Below is a small trained network, with its code and all its weights. Each question gives an input and a target symbol and asks what happens when units are switched off, that is, made to give their printed mean instead of their output.

import numpy as np


def w(rows, s, z=0):
    codes = np.array(rows[::2]) - 128.0
    scale = np.full(codes.shape[1], s)
    scale[-1] = z or s
    return codes * scale


def softmax(a):
    e = np.exp(a - a.max(-1, keepdims=True))
    return e / e.sum(-1, keepdims=True)


def log_softmax(a):
    a = a - a.max(-1, keepdims=True)
    return a - np.log(np.exp(a).sum(-1, keepdims=True))


def net(x, mask):
    ids = ['ΔΘΠΣΦΨβμω'.index(c) for c in x.split()]
    T = len(ids)
    res = E[ids] + P[:T]
    u = 0
    for l in range(2):
        r = res
        for j in range(3):
            rows = slice(4 * j, 4 * j + 4)
            q, k, v = (r @ M[l][rows].T for M in (Q, K, V))
            z = softmax(np.where(np.tri(T) > 0, q @ k.T / 4**0.5, -1e9)) @ v
            o = O[l][rows]
            res = res + np.where(mask[u + j], z, o[:, -1]) @ o[:, :-1]
        u += 3
    return log_softmax(res[-1] @ U[:, :-1].T + U[:, -1])


Q, K, V, O = {}, {}, {}, {}
E = w([
[96,197,27,106],'Δ',
[135,164,168,100],'Θ',
[168,133,100,84],'Π',
[65,126,105,116],'Σ',
[114,66,139,73],'Φ',
[175,35,33,89],'Ψ',
[40,21,61,176],'β',
[63,100,245,215],'μ',
[209,27,254,127],'ω',
],0.0058)
P = w([
[129,168,101,122],'0',
[76,103,172,7],'1',
[171,122,61,232],'2',
[72,58,176,80],'3',
[181,55,117,228],'4',
[47,24,207,124],'5',
[184,3,117,213],'6',
[13,180,125,91],'7',
],0.0058)
Q[0] = w([
[199,188,40,118],'0.h1',
[139,13,134,224],'0.h1',
[193,220,37,89],'0.h1',
[142,2,146,229],'0.h1',
[222,35,194,162],'0.h2',
[64,154,166,23],'0.h2',
[57,113,81,46],'0.h2',
[200,62,133,225],'0.h2',
[113,92,76,237],'0.h3',
[102,78,147,65],'0.h3',
[88,57,69,240],'0.h3',
[119,112,80,239],'0.h3',
],0.0084)
K[0] = w([
[183,173,24,84],'0.h1',
[165,17,152,254],'0.h1',
[159,186,39,59],'0.h1',
[168,23,159,247],'0.h1',
[186,3,220,154],'0.h2',
[79,199,164,30],'0.h2',
[26,127,85,54],'0.h2',
[173,19,153,213],'0.h2',
[99,78,120,239],'0.h3',
[82,60,164,57],'0.h3',
[86,51,129,220],'0.h3',
[109,103,115,237],'0.h3',
],0.0078)
V[0] = w([
[105,2,69,152],'0.h1',
[191,229,22,90],'0.h1',
[179,239,40,51],'0.h1',
[92,179,251,157],'0.h1',
[56,191,64,222],'0.h2',
[222,70,138,198],'0.h2',
[45,76,49,93],'0.h2',
[223,95,117,201],'0.h2',
[191,192,118,200],'0.h3',
[181,186,160,13],'0.h3',
[51,75,152,60],'0.h3',
[124,193,124,224],'0.h3',
],0.0062)
O[0] = w([
[141,33,103,167,254],'0.h1',
[143,205,25,95,53],'0.h1',
[138,193,40,71,40],'0.h1',
[81,211,254,123,68],'0.h1',
[32,203,54,201,129],'0.h2',
[229,115,136,211,123],'0.h2',
[91,41,63,116,222],'0.h2',
[221,149,110,207,114],'0.h2',
[151,232,104,155,64],'0.h3',
[165,164,195,22,51],'0.h3',
[84,17,168,98,183],'0.h3',
[100,234,102,177,86],'0.h3',
],0.006,0.0026)
Q[1] = w([
[156,177,149,200],'1.h1',
[70,187,184,26],'1.h1',
[163,198,140,208],'1.h1',
[199,83,76,228],'1.h1',
[109,123,184,18],'1.h2',
[32,147,204,47],'1.h2',
[193,125,52,253],'1.h2',
[191,114,62,251],'1.h2',
[144,143,160,183],'1.h3',
[158,131,72,130],'1.h3',
[155,143,158,167],'1.h3',
[198,115,92,170],'1.h3',
],0.0063)
K[1] = w([
[214,240,244,109],'1.h1',
[106,206,39,24],'1.h1',
[212,222,241,84],'1.h1',
[161,61,240,243],'1.h1',
[88,191,22,77],'1.h2',
[122,223,73,2],'1.h2',
[151,45,231,221],'1.h2',
[149,33,214,210],'1.h2',
[158,165,74,200],'1.h3',
[165,55,139,119],'1.h3',
[172,161,97,186],'1.h3',
[211,72,92,130],'1.h3',
],0.0051)
V[1] = w([
[192,59,80,64],'1.h1',
[175,152,203,156],'1.h1',
[90,72,68,97],'1.h1',
[215,156,61,87],'1.h1',
[70,143,202,205],'1.h2',
[179,96,221,168],'1.h2',
[253,144,176,60],'1.h2',
[54,85,43,163],'1.h2',
[86,99,199,66],'1.h3',
[203,106,113,188],'1.h3',
[89,69,216,69],'1.h3',
[198,77,153,166],'1.h3',
],0.0073)
O[1] = w([
[240,9,162,128,213],'1.h1',
[127,203,129,203,47],'1.h1',
[140,28,160,83,249],'1.h1',
[193,107,55,120,67],'1.h1',
[66,195,137,192,88],'1.h2',
[147,175,162,206,92],'1.h2',
[253,197,174,104,38],'1.h2',
[68,10,75,142,253],'1.h2',
[81,29,233,117,150],'1.h3',
[178,132,67,220,121],'1.h3',
[96,39,209,156,175],'1.h3',
[168,81,115,232,138],'1.h3',
],0.0064,0.005)
U = w([
[106,200,19,94,2],'Δ',
[139,212,153,84,168],'Θ',
[214,180,94,99,173],'Π',
[62,133,120,100,151],'Σ',
[122,77,247,53,136],'Φ',
[255,109,56,155,24],'Ψ',
[91,68,109,150,167],'β',
[20,230,119,192,115],'μ',
[231,198,168,191,156],'ω',
],0.0051,0.0034)

Each question gives the input, a string of symbols that net reads in full, and the target symbol t.
The units are the heads (4 rows each of Q, K, V and O). Each row of codes is followed by its name. A weight is (code - 128) times the scale printed after its matrix; where a second scale follows, it is the last column's (O and U).
mask holds one flag per head, layer by layer. A switched-off head (its flag False) gives its mean, the last column of its rows in O, instead of its output. The means were averaged over made-up inputs and are rounded, as every weight is.
A unit's drop is (log p(t) with every unit on - log p(t) with that unit switched off) / (log p(t) with every unit on - log p(t) with every unit switched off).
The circuit of an input: a set's keep is (log p(t) with only the set's units on - log p(t) with every unit switched off) / (log p(t) with every unit on - log p(t) with every unit switched off). Starting from all 6 units, units are removed one at a time, each time the one whose removal leaves the highest keep (on an exact tie, the one counted first), for as long as the keep stays at least 0.8.
circuit, biggest first: the units of the circuit, biggest drop first
most important unit: the unit with the biggest drop
which heads matter: for each layer, one digit per head in row order, 1 if its drop is at least 0.15 and else 0, layers parted by /
drop of u: that unit's drop, to one decimal
input Ψ Δ Φ, target Ψ: most important unit => 0.h1
input μ Δ μ Δ Φ, target μ: circuit, biggest first => [1.h1; 0.h1; 1.h2; 0.h2]
input Θ Δ β Δ ω β Π, target ω: circuit, biggest first => [0.h2; 1.h2]
input β Φ Δ Φ Δ ω Δ, target ω: which heads matter => 110 / 010
input ω Δ β, target ω: circuit, biggest first => [0.h2; 1.h2; 0.h3]
input Ψ Δ Ψ μ Π, target μ: circuit, biggest first => [0.h1; 1.h1; 1.h2]
input ω Δ Θ, target ω: circuit, biggest first => [1.h2; 0.h2; 1.h1]
input Δ Δ Δ Δ β μ Σ, target μ: which heads matter => 100 / 110
input β Π μ Δ Θ ω Δ, target ω: circuit, biggest first => [1.h2; 0.h2; 0.h1]
input Δ Δ Δ Δ Δ, target Δ: which heads matter => 101 / 001
input Δ μ μ ω Φ, target ω: circuit, biggest first => [1.h2; 0.h2; 0.h1]
input β μ Σ, target μ: circuit, biggest first => [0.h1; 1.h2; 1.h1]
input ω Σ Π, target ω: circuit, biggest first => [1.h2; 0.h2; 1.h1]
input Σ Σ Φ Ψ Ψ, target Ψ: most important unit => 0.h2
input μ β Δ, target μ: circuit, biggest first => [1.h1; 0.h1; 1.h2]
input β Δ Ψ Ψ Δ, target Ψ: which heads matter => 100 / 101
input ω Δ Φ Σ ω Σ μ, target ω: circuit, biggest first => [0.h2; 1.h2]
input Φ Φ Θ Δ, target Φ: which heads matter => 011 / 001
input μ Ψ β ω Σ, target ω: which heads matter => 111 / 010
input Δ μ Ψ, target μ: which heads matter => 100 / 110
input Φ Φ Δ Π Ψ Δ Δ, target Ψ: which heads matter => 110 / 110
input Δ Ψ Π, target Ψ: most important unit => 0.h1
input Θ Φ Σ Ψ β Π ω, target ω: which heads matter => 010 / 010
input Δ μ β ω Φ, target ω: circuit, biggest first => [1.h2; 0.h2; 0.h1; 1.h1]
input Π Ψ Ψ ω Ψ, target ω: which heads matter => 110 / 010
input ω Δ Π Π μ Δ Π, target μ: drop of 0.h2 => 0.1
input Δ Δ Δ, target Δ: drop of 0.h1 => 0.5
